Here is a tiny trained network, its code and every weight. The questions are about switching its units off for an input and a target symbol, where a switched-off unit gives its printed mean instead of its output.

import numpy as np


def w(rows, s, z=0):
    codes = np.array(rows[::2]) - 128.0
    scale = np.full(codes.shape[1], s)
    scale[-1] = z or s
    return codes * scale


def softmax(a):
    e = np.exp(a - a.max(-1, keepdims=True))
    return e / e.sum(-1, keepdims=True)


def log_softmax(a):
    a = a - a.max(-1, keepdims=True)
    return a - np.log(np.exp(a).sum(-1, keepdims=True))


def net(x, mask):
    ids = ['βγεζηθλμπστφ'.index(c) for c in x.split()]
    T = len(ids)
    res = E[ids] + P[:T]
    u = 0
    for l in range(3):
        r = res
        for j in range(3):
            rows = slice(2 * j, 2 * j + 2)
            q, k, v = (r @ M[l][rows].T for M in (Q, K, V))
            z = softmax(np.where(np.tri(T) > 0, q @ k.T / 2**0.5, -1e9)) @ v
            o = O[l][rows]
            res = res + np.where(mask[u + j], z, o[:, -1]) @ o[:, :-1]
        u += 3
    return log_softmax(res[-1] @ U[:, :-1].T + U[:, -1])


Q, K, V, O = {}, {}, {}, {}
E = w([
[84,153,62,217,128,120,109,118],'β',
[206,117,78,89,75,183,132,87],'γ',
[151,111,82,148,118,142,154,176],'ε',
[108,161,90,145,122,142,168,120],'ζ',
[167,164,101,120,67,210,85,91],'η',
[136,185,143,102,104,181,127,146],'θ',
[105,160,119,149,140,224,99,66],'λ',
[115,42,114,116,116,247,87,187],'μ',
[103,168,71,173,47,216,130,213],'π',
[170,123,111,9,133,106,103,165],'σ',
[40,166,112,147,148,125,117,236],'τ',
[158,63,141,100,218,103,50,36],'φ',
],0.015)
P = w([
[133,97,175,158,156,133,167,123],'0',
[202,168,79,153,148,147,96,137],'1',
[129,82,140,108,36,68,154,113],'2',
[44,88,78,20,190,156,148,122],'3',
[211,147,53,175,172,153,72,190],'4',
[110,62,140,92,11,56,163,109],'5',
[79,32,10,69,249,188,177,141],'6',
],0.017)
Q[0] = w([
[115,185,199,111,124,130,199,142],'0.h0',
[96,132,247,103,105,84,114,101],'0.h0',
[116,148,85,114,102,156,104,144],'0.h1',
[139,149,140,190,118,44,182,76],'0.h1',
[120,133,167,124,128,119,128,119],'0.h2',
[106,72,144,126,155,173,89,178],'0.h2',
],0.015)
K[0] = w([
[74,90,109,113,98,88,248,102],'0.h0',
[79,105,231,138,2,61,140,91],'0.h0',
[157,141,130,121,177,163,199,129],'0.h1',
[44,59,148,80,3,79,197,69],'0.h1',
[149,36,182,168,130,173,79,153],'0.h2',
[127,154,15,94,225,219,112,180],'0.h2',
],0.0087)
V[0] = w([
[91,193,107,55,254,200,166,157],'0.h0',
[52,145,56,76,121,135,75,66],'0.h0',
[130,189,144,137,176,156,54,148],'0.h1',
[125,138,175,98,203,174,208,133],'0.h1',
[132,62,126,97,126,151,119,166],'0.h2',
[100,52,204,136,72,97,160,122],'0.h2',
],0.0076)
O[0] = w([
[97,95,43,112,118,88,82,104,193],'0.h0',
[173,51,129,148,106,132,153,123,103],'0.h0',
[82,107,143,148,94,103,1,117,253],'0.h1',
[123,172,60,82,105,120,122,90,65],'0.h1',
[116,166,110,167,104,107,132,105,254],'0.h2',
[105,208,62,82,113,155,100,103,20],'0.h2',
],0.011,0.004)
Q[1] = w([
[166,177,197,155,111,53,128,130],'1.h0',
[148,149,153,109,97,2,159,97],'1.h0',
[192,130,86,123,142,116,116,140],'1.h1',
[104,40,117,60,196,83,139,114],'1.h1',
[102,93,156,126,154,133,186,116],'1.h2',
[156,169,131,157,86,83,126,188],'1.h2',
],0.015)
K[1] = w([
[73,100,189,99,127,115,169,93],'1.h0',
[131,125,195,108,24,35,195,43],'1.h0',
[136,143,128,66,105,116,86,89],'1.h1',
[250,168,83,235,142,75,40,142],'1.h1',
[145,131,3,204,153,221,163,146],'1.h2',
[93,86,180,97,78,91,190,65],'1.h2',
],0.011)
V[1] = w([
[254,50,79,93,166,82,99,161],'1.h0',
[97,34,92,28,157,113,137,131],'1.h0',
[81,160,53,133,145,157,157,96],'1.h1',
[171,190,104,124,188,111,51,170],'1.h1',
[116,172,55,133,140,245,96,225],'1.h2',
[131,121,123,207,131,73,166,111],'1.h2',
],0.0072)
O[1] = w([
[126,243,118,178,106,57,173,63,254],'1.h0',
[109,72,70,181,102,60,222,8,76],'1.h0',
[153,36,80,166,108,74,204,74,120],'1.h1',
[122,97,111,54,169,255,91,190,222],'1.h1',
[81,237,118,162,152,70,117,21,221],'1.h2',
[119,56,118,174,99,85,212,98,94],'1.h2',
],0.0077,0.0062)
Q[2] = w([
[95,112,116,89,145,187,157,121],'2.h0',
[132,161,87,139,119,188,97,137],'2.h0',
[114,127,150,90,133,77,178,174],'2.h1',
[2,82,151,106,186,85,92,77],'2.h1',
[217,163,106,133,68,118,97,152],'2.h2',
[233,123,188,97,84,147,142,88],'2.h2',
],0.012)
K[2] = w([
[221,83,146,66,251,150,135,50],'2.h0',
[121,141,43,167,147,125,80,186],'2.h0',
[124,104,130,121,13,134,134,162],'2.h1',
[250,130,51,205,114,88,46,165],'2.h1',
[36,119,164,55,61,1,127,197],'2.h2',
[89,125,169,96,104,233,198,52],'2.h2',
],0.0087)
V[2] = w([
[157,98,128,125,172,2,90,163],'2.h0',
[68,120,150,74,68,98,172,188],'2.h0',
[39,119,128,76,40,107,138,154],'2.h1',
[133,91,139,113,229,83,85,115],'2.h1',
[59,160,101,97,145,66,220,231],'2.h2',
[9,143,101,237,115,212,159,185],'2.h2',
],0.0092)
O[2] = w([
[152,132,115,97,79,155,175,113,154],'2.h0',
[107,143,92,232,119,222,124,150,3],'2.h0',
[158,125,91,142,140,63,34,80,98],'2.h1',
[108,111,133,160,83,255,135,75,150],'2.h1',
[23,126,136,38,133,192,159,155,39],'2.h2',
[93,129,146,149,83,61,133,165,113],'2.h2',
],0.013,0.0072)
U = w([
[81,179,157,87,143,159,163,148,171],'β',
[165,154,151,123,195,141,172,135,149],'γ',
[128,38,72,79,118,107,177,146,192],'ε',
[124,170,53,88,105,139,165,62,83],'ζ',
[110,173,190,84,116,98,101,172,89],'η',
[108,254,130,114,101,86,93,56,2],'θ',
[170,85,170,83,55,125,165,84,120],'λ',
[163,12,105,150,124,89,134,138,127],'μ',
[169,143,168,183,168,136,87,208,97],'π',
[139,106,70,92,192,169,46,166,174],'σ',
[78,116,105,82,39,137,99,138,120],'τ',
[148,12,189,114,116,175,135,188,245],'φ',
],0.011,0.0099)

Each question gives the input, a string of symbols that net reads in full, and the target symbol t.
The units are the heads (2 rows each of Q, K, V and O). Each row of codes is followed by its name. A weight is (code - 128) times the scale printed after its matrix; where a second scale follows, it is the last column's (O and U).
mask holds one flag per head, layer by layer. A switched-off head (its flag False) gives its mean, the last column of its rows in O, instead of its output. The means were averaged over made-up inputs and are rounded, as every weight is.
A unit's drop is (log p(t) with every unit on - log p(t) with that unit switched off) / (log p(t) with every unit on - log p(t) with every unit switched off).
The circuit of an input: a set's keep is (log p(t) with only the set's units on - log p(t) with every unit switched off) / (log p(t) with every unit on - log p(t) with every unit switched off). Starting from all 9 units, units are removed one at a time, each time the one whose removal leaves the highest keep (on an exact tie, the one counted first), for as long as the keep stays at least 0.8.
circuit, biggest first: the units of the circuit, biggest drop first
unit that matters most: the unit with the biggest drop
which heads matter: for each layer, one digit per head in row order, 1 if its drop is at least 0.15 and else 0, layers parted by /
input λ π μ θ η θ σ, target π: which heads matter : 010 / 000 / 001
input μ θ θ λ γ ε θ, target γ: which heads matter : 001 / 100 / 011
input β λ ζ, target β: circuit, biggest first : [2.h2; 0.h1]
input σ φ θ ε, target λ: which heads matter : 000 / 110 / 111
input η ε η π σ τ, target π: which heads matter : 100 / 100 / 100
input φ π θ τ λ, target τ: which heads matter : 000 / 000 / 001
input ε θ γ θ, target σ: which heads matter : 110 / 010 / 000
input σ π ε σ, target η: circuit, biggest first : [2.h2; 2.h1]
input θ λ φ, target γ: circuit, biggest first : [0.h0; 0.h1; 2.h2]
input ε μ μ θ, target θ: circuit, biggest first : [1.h2]
input ε η ε θ σ θ θ, target ζ: which heads matter : 100 / 100 / 000
input θ η π π, target π: which heads matter : 000 / 000 / 001
input θ π σ σ π η μ, target η: which heads matter : 000 / 001 / 001
input σ μ π θ τ θ θ, target τ: which heads matter : 111 / 000 / 001
input η μ θ λ λ σ ζ, target μ: circuit, biggest first : [2.h2]
input σ β θ η γ ζ, target β: which heads matter : 110 / 000 / 101
input η σ η σ ζ ε π, target ε: circuit, biggest first : [0.h0; 2.h1]
input ζ σ π μ, target ζ: circuit, biggest first : [1.h0; 0.h2]
input τ σ π β, target ζ: circuit, biggest first : [1.h0; 2.h1; 2.h2]
input θ ε θ ε, target β: circuit, biggest first : [2.h1; 1.h0]
input φ τ θ ζ β, target θ: unit that matters most : 0.h2
